Each row has a name. Each question is about the rows just above it. Places in a row count from 1.

[ 14  -7  15 -12   7] -> Z_916
[ 88  -8 -37 -77 -28] -> Z_703
[106  -8 -50 -98 -48] -> Z_856
[-59  10  32  53  22] -> Z_862
[ 49   1 -15 -45 -20] -> Z_14
Table of tags by key:
[-37] -> Z_174
[106] -> Z_555
[-50] -> Z_575
[-98] -> Z_979
The tag of Z_856, keyed by place 3:
Z_575
The row with [106  -8 -50 -98 -48] is
Z_856
Whose row is [ 14  -7  15 -12   7]?
Z_916

[ 27  -8  15   2 -28   8 -15  -4 -15  -4  -7  35 -13  10   4  -2   2  16] : Z_115
[ -7 -11   6   4  11 -12  27  19  -6  15  -1 -35  45  12  13  -5   1  31] : Z_940
[ -9   7   5  -5   1  -5   8   2   6  39  -7  19  20  25  33  -7  13 -15] : Z_932
[ 10   4   8 -10 -10 -51  22   8   9  16   3 -51  39   3  29   4  33  17] : Z_698
[  4   2 -15   7  20 -28   3   7   3  20   1  13 -26 -23  15  -3   9  -9] : Z_259
[-15 -16  14   2  12 -24  86  11  -1 -57  12  -4  39  12 -11  10  10   9] : Z_132
[-10   9   1 -10   2   6  27  19  -6  23  -4 -41  16  29  13  -5   0 -11] : Z_943
key -> tag
[-6] -> Z_389
[13] -> Z_768
[-7] -> Z_142
[6] -> Z_475
[5] -> Z_692
[4] -> Z_566
Look up the entry of Z_932 at place 3 in the table:
Z_692
Which row holds [ -9   7   5  -5   1  -5   8   2   6  39  -7  19  20  25  33  -7  13 -15]?
Z_932
[-10   9   1 -10   2   6  27  19  -6  23  -4 -41  16  29  13  -5   0 -11] is in which row?
Z_943
The row with [ -7 -11   6   4  11 -12  27  19  -6  15  -1 -35  45  12  13  -5   1  31] is
Z_940

[ -4  14  28   5  -3  21  21 -12 -47   4 -38   5   7  -8 -99] = Z_991
[ -4  14  28   5  -3  21  21 -12 -47  -4 -12  29  27 -47  15] = Z_149
[ -4  14  28   5  -3  21  31 -12 -47   4 -38   5   7  -8  32] = Z_738
[ -4  14  28   5  -3  21  21 -12 -47   4 -38   5   7  -8  32] = Z_451
[-111  -37   44  -31   10  -26  -33  -87   36    3   19  -26   17  -77
  -27] = Z_547
tags:
[-38] -> Z_414
[15] -> Z_98
[-36] -> Z_367
[14] -> Z_220
[-77] -> Z_896
[-37] -> Z_875
[19] -> Z_717
Look up the entry of Z_547 at place 2 in the table:
Z_875
The row with [-111  -37   44  -31   10  -26  -33  -87   36    3   19  -26   17  -77
  -27] is
Z_547
Whose row is [ -4  14  28   5  -3  21  21 -12 -47   4 -38   5   7  -8 -99]?
Z_991
Which row holds [ -4  14  28   5  -3  21  31 -12 -47   4 -38   5   7  -8  32]?
Z_738

[  4  51  56  30  -7 -30 -20   1] = Z_61
[-24  -9  83  87 -14 -24  -1   0] = Z_266
[-64   1  64 -31   1  37   3   4] = Z_769
[-15  42  10   1   2  -1  -3 -58] = Z_465
[ 51   7  96  71 -26 -48  42  87] = Z_356
[ -5 -12 -24  11   2 -15   1 -40] = Z_844
[ 31  30  20  23 -21 -69 -16   3] = Z_185
[ 15 -25 -43  37 -46 -40  91  18] = Z_227
[  3 -34 -89 -15  -8  -8  49   3] = Z_168
[ 18  11 -62 -51 -15  54  22  53] = Z_51
[-16 -38 -11  18  -3 -15  57 -12] = Z_126
Table of tags by key:
[-34] -> Z_382
[1] -> Z_271
[-69] -> Z_687
[30] -> Z_326
[3] -> Z_463
[-38] -> Z_778
Look up the entry of Z_185 at place 2 in the table:
Z_326
Which row holds [-64   1  64 -31   1  37   3   4]?
Z_769

[ 33   6  -6  15 -31  35  30   5 -52  10 -64  23 -30 -32   0 -19] = Z_29
[ -4   4  43 -19 -32  33 -18  -3 -16  13   2 -30   6  12   4   8] = Z_920
[ -6  -6  24 -17   6  14 -11  -8 -10  18  42   3 -20  22   2 -27] = Z_906
[ 30 -25  47  -8 -28  11  19  65 -23 -16 -67 -38  14 -26  35  29] = Z_92
[-17  14  49  27 -93  48 -43  71  14 -19 -22 -58  16 -35  37 -26] = Z_97
[-53  23  49 -45 -55  63 -57 -10 -63 -41  45  14 -47   1  52   8] = Z_964
tags:
[63] -> Z_242
[33] -> Z_164
[11] -> Z_493
[35] -> Z_743
[48] -> Z_881
Join Z_92 by its entry at place 6:
Z_493
Whose row is [-53  23  49 -45 -55  63 -57 -10 -63 -41  45  14 -47   1  52   8]?
Z_964
Whose row is [ -6  -6  24 -17   6  14 -11  -8 -10  18  42   3 -20  22   2 -27]?
Z_906

[ -6  -2   0  -5  34 -12 -11  -3  -6 -13 -16  30 -36] : Z_887
[  9 -51   7  37  58 -56 -29  23  13 -54  37  33 -17] : Z_90
[-1  0  0  0  5 -2 -1 -1  0 -2 -3  4 -4] : Z_286
[ -16   -6    0  -13   96  -32  -30  -10  -15  -39  -46   83 -101] : Z_787
key -> tag
[58] -> Z_626
[96] -> Z_36
[23] -> Z_855
[-51] -> Z_689
The tag of Z_90, keyed by place 5:
Z_626
Where do [  9 -51   7  37  58 -56 -29  23  13 -54  37  33 -17] appear?
Z_90
[ -16   -6    0  -13   96  -32  -30  -10  -15  -39  -46   83 -101] is in which row?
Z_787

[-67 -22 -19 -31   1] : Z_370
[ 57   0  22  37 -45] : Z_390
[63 -5 13 36 41] : Z_215
[ 63  -5 -96 -49  15] : Z_6
[ 63  30  55  42 -16] : Z_811
key -> tag
[37] -> Z_180
[42] -> Z_249
[-45] -> Z_128
The tag of Z_390, keyed by place 4:
Z_180
Whose row is [ 63  -5 -96 -49  15]?
Z_6
[-67 -22 -19 -31   1] is in which row?
Z_370
[ 57   0  22  37 -45] is in which row?
Z_390

